Each row comes from the steps of one walk. Every step used is in the known rows, and no mark comes twice. Write the walk behind each row, first mark first.
Known rows
C -> B -> R -> V -> W -> S: [-0.87 -3.42  1.36  3.31  0.00 -0.10  2.60  3.71 -0.05  2.50 -0.85 -1.01
 -4.44  1.74  1.99 -3.01 -3.51  0.01  0.46 -0.43 -0.08  0.33  0.21  4.14
 -0.01 -2.76  0.58 -0.03  1.95  0.69  0.01  3.04  0.19  0.58 -3.97  4.43
 -0.19  0.44 -1.27 -1.54 -2.33  1.27 -0.50]
C -> V -> W -> B: [-0.72 -3.32  1.32  2.85  1.10  0.20  1.25  4.70  1.99 -0.73  1.28  1.03
 -2.36 -0.87  1.82 -1.49 -1.12  1.20  1.15 -2.63 -0.33  3.60  2.06  4.91
 -0.22 -4.44 -1.12  1.40  0.04  1.10  0.58  2.74  0.55  1.32 -3.67  3.12
 -0.27 -0.82 -0.28 -1.46 -2.91 -1.90  0.51]
H -> C -> V -> S -> R -> B: [ 1.31  1.73  1.14  5.00  1.90  1.66 -1.43  6.24  4.62 -1.67  1.39  1.51
 -1.44 -1.39  1.46 -2.63  0.74  1.40  0.34 -1.74 -1.11  7.05  0.75  2.30
  1.34 -2.59  0.36 -0.44  0.08  1.18 -1.56  3.09 -0.29 -1.60 -0.45  2.46
 -0.54  0.41 -0.10 -1.89 -3.96  1.58  0.78]
H -> B -> C -> Y -> W -> V -> S -> R: [ 1.81 -0.16  0.85  2.62  1.74 -1.97  2.53  5.79  2.00  0.94  1.28  3.14
 -1.60  1.05  1.54  0.69  0.92 -0.74 -0.13  1.62 -1.80  4.45  2.42  1.05
 -1.16 -1.77 -0.22 -2.11  2.45 -1.32 -0.74  3.15 -0.04 -2.75  2.58  1.03
 -0.73 -1.02 -0.40 -3.75 -1.47 -0.27  0.72]
H -> C -> B -> Y: [-0.05 -0.66  1.12  0.07  0.39  0.03  1.50  5.22 -0.20  4.67  2.80  3.62
 -1.28  0.99  1.10 -0.90  1.96 -1.51  0.96  1.43 -1.83  1.64  0.93  3.44
 -0.08 -3.14 -0.55 -1.23  2.46  1.75 -0.49  1.98  0.91  3.10  0.27  2.42
 -0.61 -2.67 -0.96 -1.02 -3.09  0.09 -3.74]
B -> R -> V -> S -> H -> C: [ 0.45 -1.39  1.07  2.05  2.69 -0.58  2.08  5.52  0.30 -1.87  0.97 -0.20
 -1.99  0.47  1.60 -2.09 -2.01 -0.82 -1.27  0.37 -1.05  2.99 -0.45  2.28
  1.58 -1.71 -1.27 -1.63  2.45  2.47 -0.39  3.24  0.20 -1.75 -3.38  1.48
 -0.12  0.62 -1.63 -2.42 -2.28  2.58 -0.16]
W -> V -> S -> B -> Y -> H: [ 0.59 -0.24  1.28  4.02  0.77 -0.39  0.20  5.63 -1.26  0.51  2.33  4.19
 -0.40  1.70  0.16 -0.63 -1.93 -0.60 -0.47  0.30 -1.60  0.46  0.07  1.50
 -1.15 -3.58 -1.00 -1.51  1.51 -0.10 -0.42  4.08  0.23 -0.17  2.10  0.52
 -0.84 -0.95 -0.70 -1.56 -2.64  1.10 -4.47]
V -> Y -> H -> B -> C: [-0.50 -5.19  0.98  4.40  2.54 -2.09 -0.77  5.16 -1.60  4.50  1.00  5.07
 -2.24  1.66  1.97  0.82  0.21 -0.40  0.14 -1.09 -0.42  1.51  1.98  2.89
 -0.79 -2.12  0.23 -2.18  2.26  0.19  1.14  2.33  0.43  5.28 -1.64 -0.07
 -1.33 -1.69 -1.40 -2.21 -1.29 -1.68 -0.42]
Y -> W -> V -> S -> R -> B -> C -> H: [ 1.60 -0.23  0.91  3.85  1.86 -2.47  0.54  5.39  5.04 -0.37  1.50  3.60
 -2.89  1.04  1.11 -0.86  1.45  0.14 -0.90 -1.65 -0.13  6.89  1.22  1.68
 -1.03 -3.60  1.96 -1.77  1.94 -1.40 -0.67  4.40  0.64 -2.28  2.60  1.95
  0.49  0.06 -0.50 -3.03 -1.23  0.80 -0.08]
S -> W -> V -> Y -> C -> B -> H: [ 0.16 -4.66  0.86  1.74  1.01 -1.03 -2.82  3.83  0.76  3.26 -0.43  1.74
 -3.64 -2.23  2.16 -1.55 -0.50  0.08 -1.21  0.35 -1.63 -1.19  1.77  3.75
 -0.54 -2.49 -0.87 -3.36  2.54 -0.84 -1.00  3.94  1.92 -0.26  2.42  2.42
 -0.34 -3.77 -1.51 -3.71 -2.01  1.29 -1.65]
C -> B -> Y -> W -> S: [ 0.17 -1.26  1.08  2.48 -0.78 -1.35  1.06  3.74 -2.16  3.57  2.19  3.02
 -1.82  2.96  0.81  0.38 -1.13  0.85  0.02 -0.12 -2.06  0.09  0.08  2.89
 -2.54 -4.43  0.16  0.44  2.67 -0.76  0.30  2.25  0.11  4.30  0.87  3.67
 -0.29 -2.27 -0.54 -0.78 -1.87  0.42 -2.76]
W -> B -> S -> V: [ 0.49 -2.32  0.79  4.14  1.22  1.54  1.12  4.25  0.55 -0.40  1.24  4.91
 -2.28  1.12  0.68  0.10  1.56  0.65  0.86 -0.91 -1.48  5.13  0.96  3.42
 -1.52 -5.35  0.84  0.42  2.14  2.03  0.13  2.88  0.65  4.47  1.44 -0.22
 -0.79 -2.57 -0.12 -1.39 -2.99 -1.66 -1.49]
S -> H -> B -> Y -> C: [ 0.24 -3.65  0.54  0.70  1.49 -0.71  3.25  5.59 -0.62  4.09  1.67  3.02
 -0.14  1.26  1.98 -0.13 -2.67 -0.89  0.04  2.07 -1.25 -0.17  1.73  3.07
 -0.68 -4.10 -3.00 -1.19  2.74  2.04  0.31  1.90  0.47  1.90  2.45 -1.52
 -2.01 -2.05 -1.35 -2.20 -1.77 -0.84 -5.06]
W -> V -> Y -> C -> H: [-1.93 -1.95  1.56  4.25  2.18 -1.66 -5.33  3.32  2.51  2.09  1.21  3.39
 -2.32 -2.90  1.51 -1.58  0.40  0.56 -1.04 -0.58 -0.94  2.10  1.19  3.91
 -0.75 -2.88 -0.10 -1.95  2.39  2.42 -1.15  3.63  1.22  0.61  2.52  1.34
 -0.60 -1.97 -1.18 -2.64 -2.15 -1.35  2.32]
W -> V -> R -> S -> H: [-0.65 -2.26  1.74  3.20  0.87 -0.61 -1.01  5.13  1.86 -2.98  0.28  3.12
 -1.48 -0.47  0.87 -1.58 -1.74 -0.26 -1.16 -0.25  0.43  2.93  0.22  3.25
 -1.01 -2.65  0.65 -0.31  3.17  1.93 -2.14  2.43  1.34 -2.15  0.84  2.52
  0.12  0.35 -0.37 -2.73 -3.54  1.68  0.49]
V -> R -> B -> S: [-0.30 -4.35  1.48  4.46  0.04  0.77 -1.35  4.79  1.24  0.96  0.94  6.60
 -2.74  1.62  1.56 -0.57  2.97  0.04  1.76 -0.73  0.52  3.37  1.02  3.55
 -1.08 -5.14  1.72  2.27  2.40  1.14 -1.00  3.14  1.11  3.77  1.00  1.52
 -0.12  0.63  0.12 -0.63 -2.87 -0.50 -1.68]
S -> V -> R -> B -> C: [ 0.19 -3.00  1.31  3.98  1.08 -0.39  2.79  4.65  1.19  0.14  0.56  7.03
 -4.33 -1.18  0.66 -2.09  2.08 -0.63  2.40 -2.10  0.78  6.41  1.73  3.25
 -1.22 -4.19  0.68 -1.58  1.82  1.61 -1.18  3.45  1.53  3.06  1.34  1.51
 -0.87 -1.08 -0.27 -2.35 -3.83 -1.47  0.82]
R -> V -> S -> B -> C -> Y -> H: [-0.06 -2.15  1.04  5.49  1.15  0.07 -2.09  5.47 -4.88  2.23  0.57  3.46
 -2.80  2.09  0.72  0.03 -1.87 -1.31 -1.23  1.63 -1.86  2.01 -0.38  1.14
  0.16 -2.36  1.29 -3.11  1.81 -0.52  0.24  5.49  0.96  3.55  1.23  1.54
 -0.38 -2.11 -1.56 -2.03 -1.66  1.30 -1.95]
B -> S -> W -> V: [ 0.87 -2.43  1.00  0.01  0.66 -1.91  0.83  5.07  2.00 -1.02  0.94  2.54
 -1.68  0.30  1.63 -1.05  0.94 -1.08 -0.84 -0.48 -3.08  1.12  2.35  3.34
 -1.51 -3.80  1.73  0.81  2.91  1.02 -0.86  2.96  2.08 -0.57  1.30  1.59
 -0.32 -0.97  0.24 -2.48 -3.23 -0.53 -2.28]
C -> V -> R -> B: [-0.56 -2.24  1.69  4.32  0.72  0.71 -0.04  4.69  1.96 -1.38  0.76  3.46
 -3.09 -1.42  1.50 -2.13  0.50  1.13  1.90 -2.36  0.61  5.15  1.11  3.94
 -0.46 -4.77 -0.11  0.67  0.41  0.93 -1.77  2.78  0.79  2.12 -0.93  3.34
 -0.48  0.00  0.32 -1.61 -3.76 -0.30 -0.49]
W -> V -> R -> S -> H -> B -> Y -> C: [-0.17 -2.93  1.03  2.57  1.42 -0.52  0.55  6.47  1.97  0.98  0.23  3.64
  0.57  1.34  1.46 -1.38 -1.51 -0.26  0.81  2.15  0.38 -0.21 -0.63  2.80
 -0.31 -2.52 -1.86 -2.38  2.84  1.34 -1.04  1.76  0.27 -1.43  3.36 -0.16
 -1.79  1.27 -0.66 -2.91 -2.27  0.75 -3.18]
B -> R -> S -> W -> V: [ 0.97 -1.38  0.87  0.84  2.06 -2.90  4.06  5.45 -0.08 -3.30 -0.99 -0.67
 -2.92 -0.18  1.47 -1.81 -1.75  0.83 -0.64 -0.94 -1.30  3.61  2.36  2.99
 -0.01 -1.97  1.20 -0.59  2.30 -0.54 -0.54  2.22  0.05 -5.49 -0.86  1.98
 -0.22 -0.66 -0.08 -3.52 -2.46  1.26 -0.03]
C -> Y -> W -> B: [-0.01 -2.53  1.08  2.70  1.07 -1.45 -0.54  3.85 -3.90  0.47  2.23  3.35
 -2.30  1.01  1.43  2.42  0.88  1.88 -0.26 -0.57 -1.41  4.46  1.96  3.07
 -2.45 -4.70 -0.77  0.77  1.67 -0.84  0.22  2.04  0.15  3.02 -0.36  1.62
  0.19 -3.91 -0.28 -1.34 -0.74 -1.57  1.33]
W -> B -> Y -> H: [-0.10 -3.77  0.86  3.09  2.12 -1.43  1.85  5.47 -2.81  1.50  2.01  4.09
 -1.20  3.33  1.07  1.00 -0.46  1.40  0.42 -0.02 -0.74  3.35  0.46  3.11
 -1.48 -5.25 -2.37 -0.20  1.37 -0.16  1.75  2.21  0.60  4.38 -0.69 -0.40
 -1.03 -1.57 -0.34 -0.09 -1.03 -1.52 -4.79]
C -> V -> Y -> W: [-0.63 -2.18  1.20  2.93  1.39 -3.15 -1.94  3.11 -0.32 -0.76  2.28  2.58
 -3.20 -2.55  1.24 -0.25 -2.54  2.38 -0.74 -2.63 -1.32  2.80  0.95  3.55
 -1.35 -3.98 -0.29 -0.31  0.78  0.70 -0.15  3.35  0.28  2.45 -2.28  3.56
 -0.04 -1.17 -0.31 -2.25 -3.04 -0.54  3.02]
W -> S -> V -> R -> B -> Y -> C -> H: [-0.78 -1.89  0.77  7.24  0.51  0.52 -0.17  3.95  0.78  1.00  1.10  4.79
 -2.25 -0.19  0.02 -3.01 -0.83  1.36  0.33 -1.15 -0.13  4.77 -1.31  3.60
 -2.23 -4.40 -0.71 -1.19  1.72  1.46 -1.00  3.13  0.70  5.13  5.04  0.80
 -1.50 -0.37 -0.50 -1.96 -1.79 -0.87 -1.08]
H -> C -> Y -> W -> S -> R: [ 1.07  1.19  0.86  3.69  0.77 -2.28 -2.76  5.11 -0.69 -0.32  1.43  2.57
 -0.52  0.64  2.02 -0.30 -0.64  1.26 -2.10 -0.36 -3.55  4.79  0.64  2.43
 -2.66 -1.70  0.24 -0.83  2.42  0.03 -0.99  0.93  0.89 -0.54  0.49  3.61
 -0.36 -0.55 -0.26 -1.47 -2.24 -1.04  3.74]
C -> V -> R -> S -> H -> B: [-0.08 -3.10  0.95  4.45  1.00  1.68  1.73  5.78  1.50 -2.36  0.31  0.65
 -0.97  0.32  1.25 -1.18 -3.67 -0.03 -1.12 -0.34  0.68  3.01  0.05  3.58
 -0.09 -2.56  0.10 -0.03  1.68  0.77 -1.44  1.44 -0.15  1.66 -0.31  2.16
 -0.57  0.09 -0.65 -3.62 -2.94  1.81 -1.59]
H -> B -> C -> Y -> W -> V -> R -> S: [ 0.24 -1.78  1.34  3.25  1.22 -2.64 -0.14  5.84 -0.40  0.78  0.15  4.72
 -1.32  1.93  1.56  0.65  2.64 -0.24  1.53  0.40 -0.31  3.27  0.56  2.17
 -1.33 -1.47  1.67 -2.66  2.77 -1.85 -1.12  1.97  0.05 -0.03  0.87  2.87
 -0.50 -0.27  0.01 -3.50 -1.23 -0.44  1.87]
V -> R -> S -> B: [-0.01 -2.87  1.40  5.22 -0.31  2.25 -0.57  5.49 -0.53 -1.49 -0.10  4.94
 -2.15  0.94  0.92 -1.17 -1.06 -0.84 -0.57 -0.49  0.84  1.40  0.90  3.07
 -0.86 -2.80  1.34  1.19  2.00  0.06 -1.43  2.41  0.19  1.26  2.61  2.69
  0.31  0.07 -0.91 -1.38 -4.05  0.54  1.53]
R -> V -> Y -> H -> B -> S: [-0.56 -5.73  0.74  5.15  1.99 -0.74 -3.19  4.70 -1.08  3.65  0.75  3.47
 -2.12  3.41  1.93  0.15 -1.51  0.46 -0.99 -0.12 -0.54 -0.10 -1.25  2.70
 -0.63 -3.37  1.29 -1.20  1.85  0.95  0.23  3.08  0.04  7.38 -2.04 -0.65
 -1.10  0.70 -0.84 -1.33 -1.45  0.84 -2.08]
S -> H -> B -> C: [ 0.54 -3.85  0.86  0.50  1.34 -0.55  3.83  5.77  0.48  2.98  0.85  3.35
 -1.33  1.99  2.31  0.30 -0.37 -2.63  0.20 -0.19 -1.37  1.99  3.44  3.09
 -0.72 -2.89 -0.03 -1.22  3.55  1.75  0.14  1.67  1.19  2.19 -0.38  0.14
 -1.10 -2.76 -1.51 -2.79 -2.09 -1.29 -3.04]
B -> Y -> H -> C -> V -> W -> S -> R: [ 0.44 -0.46  0.53  3.90  1.41 -3.16  0.30  6.70  2.29 -0.25  1.54  0.74
  0.29  0.73  1.66 -3.55 -5.11  1.35 -1.27 -0.95 -2.55  3.59 -1.39  3.74
 -0.94 -2.11 -1.56 -2.09  0.40  0.81  1.01  2.09  1.57 -0.68 -2.84  3.80
 -1.51  3.72 -0.12 -1.28 -2.96 -0.97 -2.17]
H -> B -> S -> R -> V: [ 1.46 -3.40  0.43  2.16  1.34  1.16  3.08  6.09  4.04  1.45 -0.57  2.29
 -2.06  3.80  2.62 -1.45 -1.22 -1.21 -0.37  1.67 -1.02  2.57  0.62  2.54
 -0.33 -3.97  0.63  0.04  2.21  1.34 -0.91  2.42  0.48  2.19  1.16 -0.40
 -1.16  1.97 -0.30 -1.19 -3.26  0.14 -3.07]
W -> B -> S -> R: [ 1.01 -3.44  0.60  3.08  1.14  1.41  0.87  5.73  3.08 -0.22  0.29  4.51
 -1.84  3.00  2.09  0.47  1.02  0.42  0.10  0.94 -1.18  4.50  1.91  3.30
 -1.03 -4.87  0.04  1.68  2.42  1.11  0.75  2.30  1.17  0.93  2.14 -0.06
 -0.50  0.27 -0.21 -0.35 -2.77 -1.98 -2.50]

Which walk is each row?
[ 0.32 -0.82  1.01  2.38  1.51 -1.99 -2.69  4.51 -2.87 -0.67  3.23  0.82
 -1.39 -0.25  0.81  0.02 -2.18 -0.01 -3.38  0.69 -2.20  2.85 -1.34  1.65
 -0.53 -2.20 -0.23 -1.52  2.22  1.20 -1.18  3.74  0.53  1.83 -1.58  2.50
  0.68 -1.65 -1.23 -2.72 -1.42  3.20  2.31]	R -> V -> S -> H -> C -> Y -> W
[ 0.00 -2.00  0.71  6.49  1.88 -1.50 -6.48  4.29 -1.51  2.38  2.58  6.53
 -2.01 -0.54  0.59 -0.59  0.93  2.02 -0.41 -2.92 -1.08  4.99 -1.33  2.87
 -1.30 -3.33  2.87 -3.06  1.33  2.21 -0.55  3.14  0.61  5.70 -1.38 -0.17
 -1.02 -1.32 -0.50 -2.00 -2.45  0.68  0.09]	R -> B -> S -> V -> Y -> H -> C
[ 0.12  0.20  1.82  2.45  0.76 -2.84 -4.63  4.93  0.11 -0.15  2.46  5.52
 -1.08 -0.98  1.83 -0.56  4.34  0.82  1.39 -2.05 -0.69  4.59  0.18  2.85
 -2.29 -2.86  0.40 -2.22  1.39 -0.04 -2.96  1.45  1.06 -0.86 -1.17  3.56
 -0.07 -0.35  0.42 -2.16 -2.11 -0.38  3.06]	H -> C -> Y -> W -> V -> R -> B
[ 0.62 -0.81  1.04  1.46  0.91 -2.89  0.19  5.87  1.44 -0.76  2.95  4.71
 -0.84  0.12  1.47 -1.66  1.50  1.43  2.32 -2.48 -0.52  4.01 -1.21  3.31
 -1.00 -4.31 -1.38 -1.74  0.00 -0.16 -0.71  1.87  0.66  1.96 -2.24  3.83
 -0.64  2.19  0.47 -1.24 -2.75 -0.55 -1.16]	H -> C -> V -> R -> B -> Y -> W
[ 0.93 -0.23  0.65  4.47  0.71 -1.75  1.92  4.09 -3.10  2.24  1.00  3.59
 -1.79  1.37  1.04  0.53 -0.12  0.26  0.42 -1.50 -3.24  4.49  1.48  2.15
 -3.13 -2.35  1.35 -2.59  2.72 -0.38 -0.41  1.75 -0.16  4.56  0.87  1.76
 -1.51 -3.94 -0.45 -3.40 -1.30 -1.86  1.88]	H -> B -> C -> Y -> W -> S -> V
[-0.94 -2.78  0.83  3.51  1.39 -1.08 -0.08  5.79  0.22 -1.24  0.47  2.43
 -0.97 -1.05  0.70 -1.96 -4.63  1.35 -0.20  2.33 -0.29  2.21 -1.71  3.50
  0.70 -3.64 -1.79 -1.79  1.86  1.68  0.28  3.74  1.20  0.02  2.83  2.37
 -1.16  1.29 -0.55 -2.60 -3.08  0.95 -3.43]	B -> Y -> C -> V -> R -> S -> H
[-0.29 -3.72  0.87  0.94  1.62 -2.06 -0.20  3.67  0.27  2.00  0.08  0.97
 -4.15 -3.05  1.89 -1.33 -1.37  0.42 -0.50  1.10 -0.79 -1.44  2.45  3.87
 -0.07 -2.02 -1.01 -2.79  2.04  0.24 -0.15  2.96  1.09 -3.66  1.66  1.78
 -0.86 -2.25 -1.56 -4.28 -2.36  0.31 -0.62]	S -> W -> V -> Y -> C -> B -> R
[-0.07 -3.12  0.62  4.82  2.29 -2.72 -2.73  5.39  1.22  1.46  0.17  4.12
 -3.79 -0.69  1.79 -1.05 -2.61  2.34  0.24 -1.92 -0.51  6.40  1.01  2.87
 -0.12 -3.26  0.84 -3.75  0.45  0.46  0.82  3.86  1.52  0.82 -1.13  1.51
 -1.32  0.47 -0.50 -2.23 -2.64 -0.56 -1.75]	S -> R -> B -> C -> V -> Y -> H
[ 0.03 -7.44  0.11  2.68  3.09 -2.69  1.50  4.65 -3.27 -1.83 -0.09  0.02
 -4.44  1.55  1.84 -0.18 -4.02  2.19 -2.15 -1.57  0.04  1.39  0.34  3.42
 -0.64 -2.88 -2.09 -1.49  0.48 -0.89  1.97  2.33  0.51  1.95 -4.08 -0.41
 -0.49  0.51 -1.28 -2.20 -0.40  0.33 -0.42]	S -> W -> B -> R -> V -> Y -> H
[-0.84 -4.69  0.26  4.67  1.99 -0.70 -4.07  4.25  3.81  2.16 -0.08  3.12
 -3.56  0.11  1.84 -1.97 -2.75  0.39 -2.93  2.50 -0.79  2.44 -1.13  3.40
  0.10 -3.58  0.74 -1.52  2.45  2.47  0.15  4.94  1.81  2.77  4.25  0.14
 -0.50  2.09 -1.38 -1.74 -2.20 -0.13 -0.21]	B -> S -> R -> V -> Y -> C -> H
[ 0.03 -3.60  0.81  4.08  1.55 -2.16  0.47  3.75 -1.09  0.84 -0.53  0.84
 -2.86  3.15  2.62 -0.59 -2.64  2.11  0.38 -2.94 -0.89 -0.02 -0.08  2.58
 -1.48 -1.94 -0.55 -1.00  1.78 -0.31  0.19  1.15 -1.74  2.55 -4.66  1.57
 -1.05  1.51 -0.98 -1.67 -0.89  0.12  3.39]	H -> B -> R -> V -> Y -> W -> S
[ 0.77 -4.27  0.33  1.64  1.47 -0.26  0.45  6.14  1.50  0.83 -0.59  0.79
 -2.67  1.58  3.03 -2.34 -1.13  0.11 -0.61  0.37 -1.38  5.94  0.37  3.73
  0.01 -2.11 -2.40 -2.58  1.26  0.33 -0.39  2.78  1.64 -0.45 -3.32  2.03
 -0.01  0.70 -0.96 -1.11 -1.26 -0.19  0.57]	S -> R -> V -> W -> B -> H -> C -> Y
[-0.29 -5.55  0.00  1.88  1.89 -1.02  3.17  5.68  4.03  1.77  0.62  1.19
 -2.83  1.62  1.84 -2.87 -3.96  0.26 -1.31  1.95  0.66  3.01 -0.41  4.23
 -0.09 -4.59 -3.30 -0.98  0.64  1.19  1.48  3.83  1.40  0.92  2.08 -0.15
 -0.73  2.76 -1.26 -0.93 -1.22 -1.43 -2.25]	S -> R -> V -> W -> B -> Y -> C -> H
[ 2.55  1.25  0.62  4.65  1.21 -1.51 -2.82  6.22  3.18 -1.29 -0.78  1.35
 -0.63  1.97  3.29 -2.38 -0.31  3.06  0.42 -4.49 -2.92  6.81 -0.86  2.60
 -1.29 -3.17  0.53 -3.31  0.86 -2.12 -1.15  1.57  0.55 -0.98 -2.75  4.95
 -0.57  0.96  0.23 -1.33 -2.07  0.59 -0.54]	Y -> W -> S -> R -> B -> H -> C -> V
[ 0.88 -2.11  0.81  4.19 -0.11 -0.77 -6.83  4.80 -0.88  1.01 -0.57  3.56
 -1.12  3.08  2.94 -1.74 -0.98  0.70 -0.82 -4.57 -3.20 -1.01 -1.80  2.36
 -1.81 -1.23  0.50 -3.80  2.02 -0.65 -0.96  2.12  0.43  3.48 -3.46  4.13
 -0.04  0.72 -1.59 -0.41 -2.01  0.80  3.61]	R -> V -> Y -> W -> S -> B -> H -> C
[-0.02 -6.41  0.40  5.04  1.87 -1.59 -0.48  6.45 -4.87 -1.40 -0.04  3.43
 -2.63  2.25  0.73  1.46  0.10  0.84 -1.76  0.97 -0.14  4.06  0.43  3.05
 -1.01 -1.81  0.87 -0.96  1.94 -2.91  1.80  2.53  1.64  3.40  1.30  1.52
  0.06 -1.28 -0.66 -2.93  0.00 -0.38 -0.65]	V -> R -> S -> W -> B -> C -> Y -> H
[ 1.60 -2.11  1.27  4.02  0.13 -0.97 -1.04  5.72  0.62 -2.62 -1.03  4.73
 -1.60  2.10  1.85 -1.17 -0.60  0.02 -0.27 -1.90  0.14  1.69 -0.69  2.43
 -2.04 -3.28  0.75 -2.50  2.24 -3.22 -2.00  2.93  0.60 -1.94  1.26  4.30
  0.77  0.67 -0.45 -2.23 -2.54  1.48  0.06]	Y -> W -> V -> R -> S -> B -> H
[ 0.44 -4.68  0.37  2.29  0.15 -1.24 -2.10  3.58  1.83  2.67  1.16  3.55
 -4.65  1.55  1.43 -0.06 -3.08  0.59 -2.38  1.83 -0.27  0.47 -1.12  2.75
 -1.25 -4.24  1.61 -1.04  2.13  0.43 -0.16  4.23  1.13  3.16  1.52  2.22
  0.43  1.22 -1.03 -1.64 -2.94  2.09 -0.86]	C -> B -> S -> R -> V -> Y -> W
[-0.26 -1.71  0.87  5.57  2.63 -0.46 -1.96  7.45 -0.27 -2.23  1.22  3.29
  0.72  2.58  0.86 -0.92  0.69  2.42  1.00 -0.56 -0.02  4.52 -3.42  3.34
  0.52 -2.69 -1.21 -2.56  0.11 -0.81  1.13  1.45  0.27  3.15 -2.00  2.70
 -0.99  2.40  0.12 -0.96 -1.81 -0.06 -2.77]	W -> B -> Y -> H -> C -> V -> R -> S
[ 1.72 -0.26  0.45  3.10  1.04 -1.73  3.27  5.24  1.97 -1.38  2.52  2.07
 -2.65  0.18  0.47 -0.99 -3.25  2.82  0.13 -0.62 -0.70  6.08  0.23  1.69
 -0.46 -5.17 -1.31  0.35 -0.09 -0.86  0.06  4.44 -0.78 -0.72  1.03  1.65
 -0.41  1.01  0.37 -1.76 -2.55  1.87 -2.47]	C -> V -> S -> R -> B -> Y -> W
[ 0.69 -4.28  0.19  1.69  1.82 -0.16 -1.92  5.51  1.10 -1.76  0.44  0.57
 -1.76 -0.70  2.51 -1.20  0.73  1.43 -0.56 -3.76 -3.02  3.20  1.42  4.29
  0.02 -1.57 -1.91 -2.13  0.76 -0.33  0.45  1.74  1.21  2.21 -3.93  2.47
 -0.26 -1.79 -0.95 -2.44 -1.56 -0.61  0.52]	S -> W -> B -> H -> C -> V -> Y
[ 0.08 -2.54  1.03  1.93  1.53 -2.26 -4.65  4.73 -0.24  1.87  2.55  1.93
 -1.73 -1.73  1.24 -0.91  0.01 -0.42 -3.06 -1.16 -1.54 -0.79  0.48  3.54
 -1.33 -1.06  0.86 -3.39  1.48 -0.03 -1.12  1.72  1.87  1.12 -1.13  2.64
 -0.19 -2.42 -1.27 -3.58 -2.54  1.54 -0.34]	S -> W -> V -> Y -> H -> C -> B
[ 1.07  0.76  1.15 -0.02  1.42 -3.61  0.12  5.54  1.16 -0.95  4.20  3.16
  0.84  0.28  0.63 -0.49 -0.25 -0.38 -1.06 -0.46 -2.51  1.46 -0.54  1.77
 -1.15 -2.71 -1.70 -1.87  2.64  1.50 -0.62  2.93  0.66 -2.05 -0.69  1.82
 -0.14 -0.12 -0.63 -2.41 -2.16  1.60 -0.98]	B -> Y -> W -> V -> S -> H -> C
